Below are the code and all the weights of a small trained network. Each question names an input and a target symbol and asks about switching units off, where a switched-off unit gives its printed mean instead of its output.

import numpy as np


def w(rows, s, z=0):
    codes = np.array(rows[::2]) - 128.0
    scale = np.full(codes.shape[1], s)
    scale[-1] = z or s
    return codes * scale


def f(y):
    return np.maximum(y, 0)


def softmax(a):
    e = np.exp(a - a.max(-1, keepdims=True))
    return e / e.sum(-1, keepdims=True)


def log_softmax(a):
    a = a - a.max(-1, keepdims=True)
    return a - np.log(np.exp(a).sum(-1, keepdims=True))


def net(x, mask):
    ids = ['αβγδζηλμξσω'.index(c) for c in x.split()]
    T = len(ids)
    res = E[ids] + P[:T]
    u = 0
    for l in range(2):
        q, k, v = (res @ M[l].T for M in (Q, K, V))
        z = softmax(np.where(np.tri(T) > 0, q @ k.T / 2**0.5, -1e9)) @ v
        res = res + np.where(mask[u], z, O[l][:, -1]) @ O[l][:, :-1]
        u += 1
        y = f(res @ A[l][:, :-1].T + A[l][:, -1])
        res = res + np.where(mask[u : u + 4], y, B[l][:, -1]) @ B[l][:, :-1]
        u += 4
    return log_softmax(res[-1] @ U[:, :-1].T + U[:, -1])


Q, K, V, O, A, B = {}, {}, {}, {}, {}, {}
E = w([
[156,147,110,38,138,114],'α',
[131,125,148,60,125,73],'β',
[133,167,156,91,156,135],'γ',
[135,178,164,110,161,104],'δ',
[173,187,156,102,148,136],'ζ',
[161,141,159,116,115,76],'η',
[176,61,253,159,110,184],'λ',
[129,180,152,127,91,124],'μ',
[151,140,121,132,93,113],'ξ',
[111,106,127,112,83,153],'σ',
[93,105,146,145,106,96],'ω',
],0.02)
P = w([
[121,167,105,3,92,71],'0',
[120,158,124,32,91,90],'1',
[115,150,129,61,90,106],'2',
[119,145,154,91,105,130],'3',
[118,138,163,120,104,144],'4',
[118,128,180,134,117,157],'5',
[131,124,205,164,122,170],'6',
],0.007)
Q[0] = w([
[199,164,240,116,4,157],'0.h1',
[201,54,231,95,238,144],'0.h1',
],0.027)
K[0] = w([
[114,114,97,254,104,155],'0.h1',
[184,112,213,155,111,164],'0.h1',
],0.046)
V[0] = w([
[158,17,139,82,249,94],'0.h1',
[246,69,56,180,25,136],'0.h1',
],0.013)
O[0] = w([
[193,51,70,144,236,119,2],'0.h1',
[255,168,57,179,27,129,134],'0.h1',
],0.0082,0.0052)
A[0] = w([
[123,85,46,127,139,149,49],'0.n1',
[120,145,63,218,155,37,3],'0.n2',
[72,157,27,222,148,149,9],'0.n3',
[81,107,5,218,174,126,2],'0.n4',
],0.026,0.0029)
B[0] = w([
[216,68,82,88,116,95,216],'0.n1',
[88,5,115,8,186,18,254],'0.n2',
[113,163,93,149,88,146,128],'0.n3',
[113,187,204,139,91,151,128],'0.n4',
],0.013,0.00049)
Q[1] = w([
[82,247,45,189,71,33],'1.h1',
[211,125,251,51,59,124],'1.h1',
],0.016)
K[1] = w([
[93,95,107,122,99,155],'1.h1',
[136,89,179,252,119,156],'1.h1',
],0.034)
V[1] = w([
[57,60,152,187,55,3],'1.h1',
[188,211,200,219,186,2],'1.h1',
],0.016)
O[1] = w([
[149,4,118,254,154,56,255],'1.h1',
[68,153,58,138,99,55,73],'1.h1',
],0.0077)
A[1] = w([
[103,136,9,139,108,244,164],'1.n1',
[62,181,48,170,222,71,99],'1.n2',
[132,66,123,159,109,119,102],'1.n3',
[55,99,156,130,223,154,1],'1.n4',
],0.016,0.0075)
B[1] = w([
[93,84,83,90,147,195,145],'1.n1',
[147,124,178,1,170,118,185],'1.n2',
[124,170,115,134,139,163,250],'1.n3',
[116,130,61,179,66,158,179],'1.n4',
],0.019,0.011)
U = w([
[169,69,202,112,96,174,159],'α',
[85,238,167,105,139,145,54],'β',
[189,221,106,97,188,184,2],'γ',
[60,60,160,89,111,154,61],'δ',
[93,142,103,148,239,144,241],'ζ',
[100,2,114,124,121,75,177],'η',
[127,158,108,105,78,137,62],'λ',
[128,164,152,102,192,100,132],'μ',
[18,96,203,141,113,87,167],'ξ',
[187,208,89,125,79,52,154],'σ',
[192,92,88,101,126,129,90],'ω',
],0.0091,0.01)

Each question gives the input, a string of symbols that net reads in full, and the target symbol t.
The units are the heads (2 rows each of Q, K, V and O) and the neurons (one row each of A and B). Each row of codes is followed by its name. A weight is (code - 128) times the scale printed after its matrix; where a second scale follows, it is the last column's (O, A, B and U).
mask holds one flag per unit, layer by layer, with each layer's heads first. A switched-off unit (its flag False) gives its mean, the last column of its rows in O or B, instead of its output. The means were averaged over made-up inputs and are rounded, as every weight is.
A unit's drop is (log p(t) with every unit on - log p(t) with that unit switched off) / (log p(t) with every unit on - log p(t) with every unit switched off).
The circuit of an input: a set's keep is (log p(t) with only the set's units on - log p(t) with every unit switched off) / (log p(t) with every unit on - log p(t) with every unit switched off). Starting from all 10 units, units are removed one at a time, each time the one whose removal leaves the highest keep (on an exact tie, the one counted first), for as long as the keep stays at least 0.8.
units of the circuit, in order: the units of the circuit, biggest drop first
most important unit: the unit with the biggest drop
top k neurons: the k neurons with the biggest drops, biggest first
top k neurons in layer l: the k neurons of layer l with the biggest drops, biggest first
drop of u: that unit's drop, to one decimal
input σ ξ α, target α: top 4 neurons -> [1.n3 1.n4 0.n2 0.n1]
input ω ω ω β, target ζ: units of the circuit, in order -> [1.n3 1.h1]
input ζ α ζ ζ ζ σ ξ, target α: units of the circuit, in order -> [1.h1 0.h1]
input η σ ξ σ ω ζ α, target ζ: most important unit -> 1.n3
input λ ω ξ ζ η, target η: units of the circuit, in order -> [0.n2 0.h1]
input ω μ δ ζ η, target μ: units of the circuit, in order -> [1.n2 1.h1 0.h1]
input σ ω σ β, target ζ: units of the circuit, in order -> [1.h1 1.n3]
input η ω σ η, target ζ: top 3 neurons -> [1.n3 1.n2 1.n4]
input α ξ μ ζ μ η γ, target ξ: units of the circuit, in order -> [0.h1 1.h1]
input σ ω λ α, target ω: top 3 neurons -> [0.n1 1.n1 1.n3]
input λ ξ σ, target δ: units of the circuit, in order -> [1.n1 1.h1 0.h1 1.n3]
input α σ σ ζ μ ξ, target σ: top 2 neurons in layer 1 -> [1.n2 1.n1]
input δ ω ω η ξ η γ, target σ: top 2 neurons -> [1.n2 1.n1]
input β γ α, target λ: most important unit -> 1.n4
input η δ ζ, target μ: top 3 neurons -> [1.n2 1.n3 1.n4]
input η ζ β, target μ: units of the circuit, in order -> [1.h1 1.n2 0.h1]
input α α ξ ζ ξ α ζ, target σ: drop of 1.h1 -> 0.1
input ω γ ζ, target ζ: drop of 0.h1 -> 0.0
input μ ζ μ μ σ ξ ζ, target α: drop of 1.n3 -> 0.2
input δ σ δ ζ, target α: most important unit -> 1.h1
